[ 191   27  -72   27  151  -66  236  -74  -70   84  -21  205  194   90
 -143  -25  181  -40   36  -63  -77  161 -148  193 -143  -50  -24   18
  -15 -247   -3   79 -364   63 -197 -114  -91  100  -17   20   21  -22
 -209]	9
[ -58   73  106  -31 -290  117  400  137  -38   97  -94  136  -10 -279
  -86 -133  -17  163  383  192  -39  109  117  106  -32  233 -185  179
 -152   30  212  -90  -30 -110 -106 -139 -134 -173 -258 -281  255  -49
  194]	3
[-107  157   99  -75 -145  309  280 -179   18 -216   28   55  -28  116
 -112  146  -30  229  -36  -98   99  114   19  125  -19  140 -214 -205
 -236    0 -108 -172  143  220   99  -59  -18 -258  -93 -159 -234   40
 -205]	4
[-214  246  227  -30  -56  179 -109   53 -138   57  -90  -39   46 -146
 -180  146   -7   22  214   15  -97  247   78  159  -89   85  111  124
 -121 -170   37  -77   31  -24   84 -300   77 -117   64   10  -77 -101
  137]	7
[-135 -193 -168  -57 -418 -197   99  -59   54 -222 -140 -257   33  176
 -134  -38 -143   -1   57   72 -176 -162  -71 -180  122  284  218  146
 -206  178 -163  211  -56  156  -81    6  -84  308   63 -173  185  103
  -77]	7
[-145   20  -72  174  322  -48   23  -47  254  731 -211  460  302 -153
  -31   64   69   60  445  385   79  246  -77   30  219  -53   63   33
   42 -140  267 -143   21 -506  -47  -82  170 -803   30  443  284  174
  -66]	7
[  60   56  156   32  206  -39  373  -82   26  217  161  444  175   -4
   -3 -209  346  -63   82   53  -92   78  -57  317 -289  -89  -65  -44
  141 -112  -27  178 -300   63 -225 -139 -132  127  282   71  223 -156
  -83]	5
[  43  181  106  -47  161  134   91 -111 -116   77   79   -4  -88  -35
   32  127  185  -30  -46  -13  169   26   92  269 -106 -214 -111  -25
 -141 -186  -37  -62   31   87 -173 -127   12  303   -4   55   11 -130
   -6]	3
[-146   33  -58   79  -40  218   19 -144   23  144   19  -61 -132 -141
   31  -56  198  -57  -16  -94  246   98  314  178 -185 -140  -71 -100
  -11 -298  212   17  -90  159 -175 -172   52  -99  221   40  190 -232
 -222]	9
[ -15  175 -254 -216 -251 -182  -59  -34 -117  278  -51  202   74  -11
   46 -274 -220 -315  142  -10   85   11  114 -118 -124 -221   81  128
   61   11  192  263 -204 -217 -154 -245   48  406   59   72  425  -49
  318]	1
[  31  162 -145  189 -339 -129  -98   66   31   -5 -152  -44  174  315
 -309  272    3   91  264  -25   11  204 -265   68   30  252  -76   83
 -297   94 -295  231 -138   59 -254    4  -39   99  112  -87   10  316
  -60]	1
[-196  205  -61   11 -430  -67 -343  192 -157 -221 -234 -303 -140  399
 -118   92 -165  161  121 -241   99   43   66  -29  389   99   -8   76
 -216 -123  120  110  -20  -78  313 -197  384  -31  111   38  196  150
    9]	9
[-138  148   17  -75  210  133   56 -279   76  400  -58  302   37 -144
   18   28  -56   17  201   50  109  233   53  104   77  -57   -2  -92
  -15  -83  -28  -46   52 -244  -10 -167  184 -140   37   53  237  -10
 -137]	9
[  50   17   26 -127 -116  -53  298  230 -104 -115  177  242  -92   30
    2 -260   -7  -48  138   54  -82  -26  -17   56 -168   83 -104   40
   57   78  247   76  -19   91   65  -64 -234 -112   77 -100  158 -202
  111]	8
[-163  -37   11 -248  -61  298  143 -204   49  174 -131   36 -292 -148
  119  -78   -6   28  101  220  105   60  191   53  -37  263   25 -105
   42 -267  187  -40  286  179  -29 -292   -3 -406  602   37  229 -533
  -67]	1
[-130  242  212  210   43  -52  -96  285  136 -301   54  -50  141  172
  -97  100   55  275  204 -221 -179  162 -210   71  202   80 -101  188
 -107  193   64  -47    1   65  381   56   67 -151  -42  165 -210  251
   -2]	3
[ -22   89  -52 -111  -25   58  174  -39 -185  131   83  -47 -213 -167
  194  102 -164 -193    1   62   41  -39  159   55 -114  -93    1 -146
  199  -70   49  -48  138    2 -220 -168  164  186  128 -100  188 -340
  172]	6
[  12   -9  142 -152  101  167  -66 -183  176  131  -77  170   11 -307
  -93  194   11  -76  178  159   36   83  -61   -9   44  100  269  -36
   -8  154 -404  -40  -14   85   21   11  -90 -387  390  105 -480  233
 -390]	7
[-103  199 -136   93 -151 -128 -309   90  -60   73 -159 -179  -61  120
 -297  113 -174  245   59   -7  165   89  -58   -7  272  124   -1    6
 -265   46   25   34   -9 -239  152   31  177 -223 -130 -303 -211  387
 -133]	0
[ 219  142    3  175  260 -297  -65  134   -9  301  266  248 -139 -160
 -171  -32  181 -283   59   40    4  167 -197   94 -210 -299   57   67
   82  173 -169   67 -280 -118 -207  -11   77  132  193  238   10  192
   -4]	0
[-334  -47  -36  230  259   76 -114 -155  265  495   -4   68 -480 -470
 -192  137   73  -92  -29  193   80   75 -108    6 -137  182  235   20
 -364  -13 -501 -146  158  188 -110 -204  195  127  158  -21  139  132
  -55]	3
[ 296 -239   78  -99 -185 -204  180  -34 -200 -179 -379   53  103 -112
 -225   71  -41   12  128  209  -78  123   -5 -223   58    1  432  -37
  274  -56   22  -65 -131  171 -148 -211  115 -348  379  324 -245  -66
 -269]	0
[  -5   49  -99 -212 -362  244  180   38 -159 -321  -70 -138 -296   44
  -39 -229   17  -88 -189   31   14 -254  107  105 -288  229 -103   -3
 -109  -59 -142  251   18  318 -226 -121 -311   65  369 -145   18 -277
   42]	8
[ 129 -108  111 -131 -168   43  -59 -138 -169 -306  -97 -157   62  259
  -71  174   53  218 -185 -160   76 -331  203  147  241  -90   -2  -68
  -98  -78  -48 -146   -2   92  262 -170   51  261  118    4 -328  128
  159]	8
[  73  -26 -222  -98 -160  163   13   70   92  297   76   49 -164 -135
  -52  -65  -91 -108  193  124  281  129    6  -18   21  -98  -66  -36
 -120  179 -187  -18   32   -6   11  107 -150 -363  -51  183  299  143
    0]	9
[-186  192  145  282  -65  137 -114  222 -195  206  180 -139 -150 -105
 -122  226   67   69  122 -124   60  146  146   51  156  171  -20  180
 -258   45  -51  -89  164   -3  240 -303  211  419   81 -135  308   62
   53]	6
[-107   84  -78  144 -145  -94 -244 -113   75  -92 -146 -148   -6  175
 -170  182 -252  142   65   26   78  -39  -25   51  232   44    4   45
 -219   61    7    3   -9  -98    8  135  238   59 -311  -36 -109  338
  -55]	3
[ -38 -129 -170 -240   56   15  362 -135  101  133   68  348  160   29
  228 -325   70 -232   31  -72 -288 -125  -48   47 -169  -46   39  111
   72   11   68   92 -134  -22  -37 -196 -216  243   90  112  354 -230
  374]	9
[-213  110  -18  282  155   56   91    7  114  212  -74  -40  228  -15
 -119  266 -148  224  -11  201 -202  275 -180  296 -279  126  -60  -60
  -32  -88  -34    5  119  227 -426   26 -140  -14   92   38  143   64
  124]	7
[ 122  -55    0 -119 -177  163   70   -2  -79 -192 -121  -28 -164  187
  -91  -14  183   96 -120  -77  256 -197  197   90  150   50 -156  -71
 -202  -92 -144  -87   15  119  167 -250   26 -301  321   29  -48  -49
 -172]	5
[ 184  -88   54  -54   97  -58  282 -143   41   93 -143  175  216 -115
   31  -42  133  -61  111  301  -44  -90 -145   97 -111  178  -46   21
   70   -6  -90  -15  -45 -167 -294   -8 -193 -273   48  -64  -37 -186
 -117]	7
[-199  130  -34   -2 -261  -28  -94 -193   97 -197  -91 -259  -63  155
  -96  267 -158  179   -2  -15  -27  -45   20  -26  163  297  -77 -106
 -227   10 -104  -77  204  143  232    6   63 -206   23 -123 -321  222
 -138]	8
[ 138   45  -11 -160  265  -43  289  -41    9  226   58  299    9  -48
 -127  -22  286 -198  225  150  136   99  -84   45  -25  -58   80  -31
  -60  137  -73   71 -133 -139  -11  -61 -108 -300  193   76 -146   17
 -409]	4
[ -99  198  117  -18 -108  150   64   75  185  -10   90  -28  126  -96
    7 -157   41   94  183  -30   -2   -5   -7   38   36   18  -45   59
   25   94   -7  100  -92  118   -7  -13 -138 -235  208   36   21  -40
 -185]	6
[  -7   69 -114 -252 -219   22  196  130  104 -141   89  169   53   72
   71 -168 -122 -193  149   80 -136  -53 -106 -114 -246  157   21   14
  159  196   40  320 -129  218 -202  127 -333  106  165  -63  117 -185
  -88]	7
[  72  131   -5 -104 -239 -127    1  -19  -50 -133  100  -50 -119  129
  -67  -37  110   32   17  -47  153 -247   63   56  109   57 -138  -76
 -106   74 -160    3   73  -33  289  -92  -25  -98  119 -123 -223   42
   88]	6
[ 199  295  160  -41 -232 -147 -167  150    9 -464   33 -224   69  455
  -47   44   85  185  180 -147  132 -186 -121   42  260  161 -130   82
    3  468  -37  215 -114   65  266   97  -72  125  180  -15 -261  202
 -227]	4
[  48  149   37 -106  -80  -92 -191    0  -89    7   22  225  133  394
  -58  -30   75  133  176 -400  -15  134  -22   32  324 -351   66   35
   29  -74  102  -60 -322 -154  408 -208  338  278   41  258  206  133
  -25]	0
[ 161  328 -132 -141 -111  -32  -87 -387  146 -300  138 -195 -106  313
 -104  284 -233   24 -103 -276    3   61 -277   59   16   84  -52 -251
 -217  396 -437   93  -48  239   11  231   20   98 -237  -44 -519  400
 -254]	2
[ -77   70  -54   66  129 -142  121 -212  -35  303  -52   84  124  -76
    2   46  -26 -129   98  168  -51   81 -168   -1   -4    8  177   71
  -65   -1 -131  110  -30 -186 -308  -79   58  303   -4  -19  239   59
 -111]	9
[ -14  -53  235   20    0  114 -138 -149   52 -429  -24   29  198  -16
   -8  208   86   21    9   34  -51  -43  -81  162  -34  -96  292   71
    2  121  103  -94  -20  351 -135   90 -115   21   70  216 -602  115
 -183]	0
[  -6  -96   89 -143   59  198  449 -305  -99  184   64  182  -15 -203
 -132   18  235   73  111  181  174  175  261   99  163  -77   -6 -104
  -27  -23 -111 -239  -34 -141   94 -228   87 -264   60 -251 -195   36
 -175]	6
[-132 -109 -115 -277 -308 -102  595  -55  179 -151 -119  120 -106  -34
   49 -329 -138  -83  218  309  -43 -266  -80  -40 -167  230   26  -70
  141   64  -39  171  175  121 -207  -84 -313 -653  398    4  -34 -263
 -132]	0
[ -52 -221   22 -283  112  166  404   33 -135   87   23  155 -149 -221
   89 -162   30 -256  160  215  156  -13  127   30  -39   16 -115 -100
  202 -277  140   49   45 -144   27 -149  -75 -283  304  -89  403 -557
 -169]	3
[ 232  -99  -72  -35 -161   86   79  158 -107  -15   -5 -165  -14   76
   73  -76   28   45  -50  -10  -13 -160  158   60   17   21    3  137
   22   72   24   70 -172  191 -140  -13 -152  313  185  -25  307 -162
   45]	2
[ -48  365 -161   -9 -300   -2 -354  -63  128   68  -81  137  108  266
  -38  167 -165  130  -13 -322   -4  -96  110  -75  129  -34 -112  -12
 -298   43 -106  -56  -22  -63  174  -83  157   63 -149  107  -77  357
  272]	0
[  93  111  -24  -96 -130  139  -31 -163  129 -142  200 -170 -232  148
   60  229  139 -151 -111 -123  241  -19  174   63    2  -40 -106 -141
 -266  311 -256   38 -204  363  -63   93  -66   -4  210   50  -24  262
 -443]	2
[ 223 -265 -222 -204 -348    7  158 -148  160 -237 -228  -85  147  197
  130  -97   88 -100  133  -40  226 -137  176  -40   80  -36  -26   21
   40   71   19   59 -188  121 -135   -1 -204 -551  320  112 -148  -27
 -235]	4
[ -26  232   92  -30  119  303   58 -113  -50  315   73  120 -283 -363
   16  423 -145  -93  -54   87   22  131   15  169 -236  283 -116  -81
 -354   73 -293  -73  249  105 -315  -41   26  484 -105 -231   98    1
  189]	1
[ 174  -68 -109 -182  131  233  -67  215  -14  -80   85 -106    2   93
  430   72 -164  -85 -253 -149   29 -324   54   13  -15  -30 -281 -184
  267   53  155   -2   79  -27   80  263 -183   85  -20   37  239 -235
  114]	5
[-190 -295  212    8  282   79  102 -380  146  454 -347  383  -31 -284
 -225   93  170   -2  166  495  114  -41  205  184   54   32  205  -16
  -50 -521  128 -175  166 -172 -232 -407  325 -300  408  239  -56 -251
 -173]	2
[ 137  -39 -151 -108  -69  -36  287 -126  143  134  -40  211  143   20
   43 -320  172 -126   90  128  -21 -116 -151  101 -169  132  -10   44
   57  121 -243  152  -83  -47 -304 -150 -235 -221  281   10  209 -285
  -97]	2
[  84  210   41   82 -193 -153  -76  469 -225 -134  -15  -75   99  276
   17   40  -56  141   22 -253 -200  -75 -117    2   75   95   42  166
   64   92   39   54  -14  -39  191 -134   90  387   24   11   77   -9
  322]	9
[ -20 -266  -86 -332 -158  125  168  138 -196 -227 -226  -54  -89  -19
 -191  169 -238 -127  134  200   -5   48  -57   33  -14  223   40  -70
  -12  -88   95  149   58   44 -125    2  -84   20  138 -249   10 -282
  -69]	2
[  23   -2   44  -41  128  -51  248  -50  -30   62 -213   17  124   10
 -112  -10  -45   36  134  145 -150  271 -218  152 -104  132  102  113
    5 -175  -56  121 -250   53 -332 -100  -18  146  -30    2  325 -114
 -226]	5
[  -1  120    6 -123  -79   63   73  309 -292 -243  -14    5 -118  160
  -57  -45  -23 -103   53 -171 -150   12   80  244 -367  -27 -180   93
  176 -371  231  152 -114  166   61 -188 -224  304  287   36   76 -316
  217]	4
[-115    5   25 -168  144  135  275   -9  -44  177  125  117 -143 -363
  -71  -85  -19 -137   -7   95 -106   40  -13  -40 -155   28   32 -120
    8  -35 -140   55   46   73  -53  -55  -84    4   48 -337 -176  -92
  -99]	5
[ 193  160 -146 -129  -38  -82   46   81 -152   10   -2  256  -79  354
   39 -150   83 -170   20 -160  -32   36 -108   37 -198 -117  -99   37
   18  -58  125  159 -145  -70 -136 -139  -12  196  123  129  142 -152
   76]	1
[  -5  232  122  -70  145  137  260  -79   58  349  113  142  -37 -280
  152    6  149  -54  110  106   51  118  122 -128  114  106 -169   15
  -48   18  -91 -160    3 -153   90 -135  140  -98    0  -38  299 -165
 -253]	2
[ -17  -91  -29   12    2   93  197  -70 -106 -173   38 -148 -102  149
   31  -24   72   58 -133  -13  -28 -143   99   58  161  231 -116  -10
   30    2  -41  203  -26   63   89   17  -68  268  309 -173  129   -7
 -260]	3
[ -74  -36 -106   12  106  208 -335  -38  -63 -167   78 -265 -277  -52
   66  266  -50 -138 -259 -183   36  -66   22  155  -90   12   50 -223
   41 -201 -158   17  131  218   62  137  -20  -57  111  -40 -362   17
 -119]	3
[ -31  264  -58   69  -87  -11 -250  102   93  501   71    0 -158 -211
  -46   25   27  152  181   44  250  155  -24  -48  102  -20   37   66
 -231  117 -152 -296  297 -159  133 -193   23 -342   96   36  157  127
  107]	4
[-141 -307  -78 -146  -37  203  300   78   10  -50  -46 -230 -344 -415
   87 -196  -86  -71   82  363   65 -184  115  -17    2  300   42  140
    7   -6  269   24  247  175  -88   15 -230  -96  204 -199  185 -422
 -128]	8
[ 250  -40  172   -8  170   19  -37  -64   26  485   69  329  -59 -177
   98  127  200   -3   25   81  183  -73  189   88   74 -143   16  -88
  115 -127  -40 -316 -146 -123  146 -141  214   29  197  241  174  -43
  -46]	1
[ -74  -54 -248 -229 -194  -91  -18 -167    8  155 -248  165  -48  -45
 -205   15 -277 -216  231  135 -110  214 -215 -189  -50   45  256   -9
  -98   33 -148   45  -41  -99 -128 -122   52 -227    4  -40 -135  148
   41]	6
[-128   20 -304   45 -167   12  -17  159   71  417 -129  -32 -100 -310
   97 -115 -270  -23   79  167   34  -99    0   72 -340   81   32 -110
  105  -64   87  140  232  118 -393  -54 -244 -106  191   45  438 -186
  322]	1
[  34  -75 -107 -166 -138 -121  251 -160  -25   85 -198  239  231   20
   73 -142 -170 -158  169   10 -151   -3    3  -89 -110  -43  147   58
   83 -101  123   72 -126 -105 -252 -203  -20   45  -19  177  430 -228
   40]	0
[ -35  219   23   64  142   85  -26  -16   61  246   71  127  -28  -37
   21   58   25  -12  165 -168  -70  166   16   93   -1    0   74  119
 -129  116 -125   74 -283   43  -45  -34  123  426  -75   30  406   79
 -251]	7
[ -44  330  121  154 -200   31  -92  -52  106 -220  -90 -307  -92   97
 -242  257 -359  340   76  -16  -55  132  -24   92  158  381  -86   14
 -306  334   -2   57 -165  157  -38  232  230   43 -366 -343 -181  324
 -211]	3
[  20  -10  -26 -107   -8  152 -210  193 -281   26   42  -23  135  131
  179  177   55  -80  -62 -273  105  -12  281   91  114 -327   20  -41
  152  -84   97   36 -136  -94  163  -41   93  398  132  -34   60    9
  115]	2
[ -69 -162   45   11  -69   -3  139  118  -80  337  -30 -193  -76 -441
  138 -101  -85 -126  281  453  102  -11   65 -156  131  198  177  115
  339   40  134  114  140 -230 -189    0   -9  -55  343  -74  425 -292
 -175]	8
[  66 -172 -221 -182 -252  -20 -117   66  -51   13 -215  141  303  251
   74  -69  -31 -144  281 -157   48   95   87  -43   85 -106   61   55
  209  -34  229  206 -191 -138   43 -146  -39  -12  289  197  333  -99
  153]	4
[ -73   92  -81   95  325 -128  -57 -270   40  350   92  449   57  -22
 -160  391  -56 -207  -59  -24 -289  311 -284  -22 -123  -19  199 -194
  -51 -109 -327  -16 -216   -9 -105   50  243  300 -154   17 -229  423
 -127]	0
[  20  -51 -170 -173 -315 -131  308   48 -180 -502  -90 -278   24  206
 -107  -36 -291   46   10   26 -169    0 -203 -184  115  389   32    3
    2  235   76  285   86   60    0  136 -187   37  -57 -341 -166   37
 -240]	2
[ -39 -130 -147 -276 -110  -62  208 -160  -64   56  -69  434 -175  209
 -170 -319  301 -263  -47  -24  170  -16   41   82 -398 -385   81 -100
  -48 -447  -26   44   -3  155  -47 -489 -234 -260  465  519  -89    2
  -14]	8
[-291  275  179  -14   19  129 -457 -100  306 -136  151  106    5   66
   56 -133 -107   11  140 -101  191   81 -220  -51  153  -81   56   23
   10  351  -88   89  297  -68  300    8  144 -285  167  328 -163  129
  144]	5
[ 207  -72 -180 -238  -25  185  338   80 -302  105  107  159  -82   15
   19 -121  237 -246 -158  -77   82  -32  118  124 -209 -205  -92 -165
    5  -22  -85  224 -334  184 -260 -140 -320  236  390 -201  166   -5
 -208]	3
[  54 -120  250   54   92  -13  178  -59 -129 -202  158   -6  152  -30
   87  207  159 -131  -39   13  -16 -135  178 -132  121   13   41   18
   81  238  132   -5  -85  -40  132   47   87  486  -15   27   49  -16
 -111]	2
[ -16  106    4 -120 -209 -131   77 -164  -57 -329  -49 -160   -8  190
 -131   -1 -195  132    2  -34  -71  -77 -151   46   74   63  -17  -24
  -82   28 -231  145  108   69  -29   36  -36  231  -82 -190 -278  118
   51]	3
[-153  -89 -353  -14   23    2  159  212   -5  120  -63  204  -11  186
   51  -29  -58 -249  175 -139  -64   57 -252  283 -449 -114 -181  -73
   56 -325   -5  238  -56   45 -268    4 -233    6  174   72  374 -290
  156]	7
[-118   25 -103  -89  -99  256   96   97  -24  297  -37   41 -128  -21
  268 -304  -55   39  148  -40  149  -79  270  195  -12 -160  -55   64
  239 -100  237  168 -145  -78 -265 -257    1  270  359   91  899 -289
  235]	1
[ 110  276   91  -32   33  -44   69   37  -63   11  156   68  125  122
  -36   69  212   15   92  -58  -70  -42 -122  157  -50  135  -27   18
   -4  121  -70   48 -163   28  161  -79 -205   66  117  -98 -261  121
  -57]	4
[ 203  129   25   61  323  112  -38   -1  195  592  333  115 -301 -356
  231   31  194 -219   67   81  245  103  219   -4   15 -104  -79   34
  -59  307  -86 -111 -199 -102 -221   30  119   46  109   42  588  -39
 -190]	1
